Below is a small trained network, with its code and all its weights. Each question gives an input and a target symbol and asks what happens when units are switched off, that is, made to give their printed mean instead of their output.

import numpy as np


def w(rows, s, z=0):
    codes = np.array(rows[::2]) - 128.0
    scale = np.full(codes.shape[1], s)
    scale[-1] = z or s
    return codes * scale


def f(y):
    return y / 2 * (1 + np.tanh(0.7978845608 * (y + 0.044715 * y**3)))


def softmax(a):
    e = np.exp(a - a.max(-1, keepdims=True))
    return e / e.sum(-1, keepdims=True)


def log_softmax(a):
    a = a - a.max(-1, keepdims=True)
    return a - np.log(np.exp(a).sum(-1, keepdims=True))


def net(x, mask):
    ids = ['βγδθμξστψω'.index(c) for c in x.split()]
    T = len(ids)
    res = E[ids] + P[:T]
    u = 0
    for l in range(2):
        r = res
        for j in range(2):
            rows = slice(2 * j, 2 * j + 2)
            q, k, v = (r @ M[l][rows].T for M in (Q, K, V))
            z = softmax(np.where(np.tri(T) > 0, q @ k.T / 2**0.5, -1e9)) @ v
            o = O[l][rows]
            res = res + np.where(mask[u + j], z, o[:, -1]) @ o[:, :-1]
        u += 2
        y = f(res @ A[l][:, :-1].T + A[l][:, -1])
        res = res + np.where(mask[u : u + 8], y, B[l][:, -1]) @ B[l][:, :-1]
        u += 8
    return log_softmax(res[-1] @ U[:, :-1].T + U[:, -1])


Q, K, V, O, A, B = {}, {}, {}, {}, {}, {}
E = w([
[127,130,96,143],'β',
[89,125,102,154],'γ',
[238,72,181,132],'δ',
[93,30,129,130],'θ',
[78,4,32,125],'μ',
[176,91,131,147],'ξ',
[110,175,214,159],'σ',
[102,66,199,142],'τ',
[152,124,147,191],'ψ',
[175,55,115,155],'ω',
],0.012)
P = w([
[157,170,127,26],'0',
[1,164,121,186],'1',
[117,127,136,48],'2',
[78,136,59,198],'3',
[107,106,145,63],'4',
[172,133,77,178],'5',
[115,90,154,71],'6',
[146,158,69,185],'7',
[130,79,163,72],'8',
[145,144,71,174],'9',
[121,86,157,74],'10',
[127,144,66,173],'11',
[82,84,147,89],'12',
],0.0096)
Q[0] = w([
[59,87,105,90],'0.h1',
[116,254,38,194],'0.h1',
[186,69,161,19],'0.h2',
[154,206,167,18],'0.h2',
],0.0075)
K[0] = w([
[121,12,100,61],'0.h1',
[146,125,46,124],'0.h1',
[176,242,181,68],'0.h2',
[186,74,125,3],'0.h2',
],0.0055)
V[0] = w([
[78,3,183,94],'0.h1',
[116,144,229,81],'0.h1',
[34,18,149,186],'0.h2',
[162,113,111,112],'0.h2',
],0.0073)
O[0] = w([
[18,2,162,8,248],'0.h1',
[155,74,101,104,116],'0.h1',
[92,52,164,253,254],'0.h2',
[164,145,144,127,120],'0.h2',
],0.005,0.0041)
A[0] = w([
[117,254,46,113,4],'0.n1',
[69,179,196,79,237],'0.n2',
[115,90,93,72,35],'0.n3',
[215,160,155,114,142],'0.n4',
[55,99,181,53,11],'0.n5',
[127,90,104,45,46],'0.n6',
[252,57,57,83,184],'0.n7',
[86,78,180,3,68],'0.n8',
],0.0073,0.0034)
B[0] = w([
[168,141,53,86,110],'0.n1',
[173,161,197,102,183],'0.n2',
[59,115,68,93,145],'0.n3',
[110,215,71,145,121],'0.n4',
[159,108,138,83,192],'0.n5',
[82,147,82,68,154],'0.n6',
[1,144,127,161,214],'0.n7',
[126,71,152,59,253],'0.n8',
],0.0097,0.0038)
Q[1] = w([
[99,60,96,118],'1.h1',
[90,149,121,105],'1.h1',
[159,103,254,154],'1.h2',
[102,58,139,73],'1.h2',
],0.0062)
K[1] = w([
[133,178,104,222],'1.h1',
[253,100,236,182],'1.h1',
[196,101,220,175],'1.h2',
[16,46,231,123],'1.h2',
],0.005)
V[1] = w([
[146,79,41,171],'1.h1',
[137,106,174,153],'1.h1',
[30,154,39,127],'1.h2',
[56,112,2,118],'1.h2',
],0.007)
O[1] = w([
[220,70,37,69,156],'1.h1',
[163,102,249,139,184],'1.h1',
[35,18,1,143,182],'1.h2',
[120,4,3,110,250],'1.h2',
],0.0053,0.0023)
A[1] = w([
[107,144,74,75,66],'1.n1',
[149,81,107,231,52],'1.n2',
[67,186,138,188,225],'1.n3',
[61,68,47,160,140],'1.n4',
[205,254,165,116,41],'1.n5',
[5,136,80,189,181],'1.n6',
[147,120,212,197,255],'1.n7',
[118,121,100,194,56],'1.n8',
],0.0078,0.0047)
B[1] = w([
[149,150,58,160,142],'1.n1',
[89,253,241,118,161],'1.n2',
[126,107,117,147,159],'1.n3',
[150,216,110,196,250],'1.n4',
[53,78,87,203,139],'1.n5',
[215,208,232,208,218],'1.n6',
[182,183,91,216,194],'1.n7',
[82,191,148,86,140],'1.n8',
],0.0056,0.012)
U = w([
[132,82,38,181,138],'β',
[152,213,101,104,65],'γ',
[112,185,228,218,151],'δ',
[63,241,122,107,34],'θ',
[168,138,138,195,254],'μ',
[199,138,128,254,39],'ξ',
[66,78,119,113,154],'σ',
[147,211,96,121,57],'τ',
[176,135,202,101,144],'ψ',
[207,221,62,102,96],'ω',
],0.0082,0.0044)

Each question gives the input, a string of symbols that net reads in full, and the target symbol t.
The units are the heads (2 rows each of Q, K, V and O) and the neurons (one row each of A and B). Each row of codes is followed by its name. A weight is (code - 128) times the scale printed after its matrix; where a second scale follows, it is the last column's (O, A, B and U).
mask holds one flag per unit, layer by layer, with each layer's heads first. A switched-off unit (its flag False) gives its mean, the last column of its rows in O or B, instead of its output. The means were averaged over made-up inputs and are rounded, as every weight is.
A unit's drop is (log p(t) with every unit on - log p(t) with that unit switched off) / (log p(t) with every unit on - log p(t) with every unit switched off).
The circuit of an input: a set's keep is (log p(t) with only the set's units on - log p(t) with every unit switched off) / (log p(t) with every unit on - log p(t) with every unit switched off). Starting from the 12 units with the biggest drops (on a tie, the unit counted first), units are removed one at a time, each time the one whose removal leaves the highest keep (on an exact tie, the one counted first), for as long as the keep stays at least 0.8.
circuit, biggest first: the units of the circuit, biggest drop first
unit that matters most: the unit with the biggest drop
k most important neurons: the k neurons with the biggest drops, biggest first
top k neurons in layer l: the k neurons of layer l with the biggest drops, biggest first
heads that matter: for each layer, one digit per head in row order, 1 if its drop is at least 0.15 and else 0, layers parted by /
drop of u: that unit's drop, to one decimal
input ξ μ ξ, target β: circuit, biggest first : (1.h2; 1.n2; 0.h2)
input μ γ μ θ σ δ, target δ: 2 most important neurons : (0.n7; 1.n2)
input β ψ ω μ τ, target ψ: heads that matter : 00 / 01
input δ θ δ μ, target δ: top 3 neurons in layer 1 : (1.n2; 1.n6; 1.n8)
input ω θ ξ τ β ω γ θ ξ β ξ, target σ: unit that matters most : 1.n6
input β τ ψ μ μ γ σ β θ, target σ: top 2 neurons in layer 1 : (1.n6; 1.n7)
input ψ β θ θ δ θ ω, target σ: 2 most important neurons : (1.n7; 0.n8)
input θ τ θ θ σ θ σ δ ψ θ ω, target σ: 2 most important neurons : (1.n6; 0.n8)
input τ δ β θ ψ ω σ θ τ ξ ψ ξ θ, target σ: 3 most important neurons : (1.n6; 0.n3; 0.n6)
input δ μ ξ ω, target δ: heads that matter : 01 / 00
input γ θ μ ξ ξ τ θ θ ω β μ β μ, target β: heads that matter : 10 / 01
input β ψ θ ω, target δ: top 2 neurons in layer 0 : (0.n8; 0.n5)
input γ θ β τ θ ξ, target δ: 2 most important neurons : (1.n2; 0.n7)
input ψ τ γ δ ξ θ δ, target σ: 3 most important neurons : (1.n6; 0.n7; 1.n4)
input δ σ δ θ τ σ θ θ γ, target σ: top 3 neurons in layer 1 : (1.n6; 1.n4; 1.n2)
input σ τ σ γ β ξ, target δ: unit that matters most : 0.n7
input σ θ β β μ μ, target ξ: 3 most important neurons : (1.n6; 1.n4; 0.n3)
input ω τ θ ω μ μ ξ θ γ δ β, target σ: 2 most important neurons : (1.n6; 1.n7)
input δ τ γ τ β μ τ τ μ θ μ θ β, target σ: heads that matter : 10 / 00
input ξ β τ ω ξ γ ω μ, target δ: 2 most important neurons : (1.n6; 1.n2)
input τ μ σ γ θ δ, target δ: 2 most important neurons : (0.n7; 0.n8)
input θ τ μ σ θ γ γ, target σ: drop of 1.n7 : 0.1
input β θ δ ξ ω θ δ, target σ: drop of 0.h1 : 0.1
input σ θ β μ θ β ξ, target σ: drop of 0.n4 : 0.0
input μ ψ μ δ ω, target β: drop of 1.h2 : 0.4
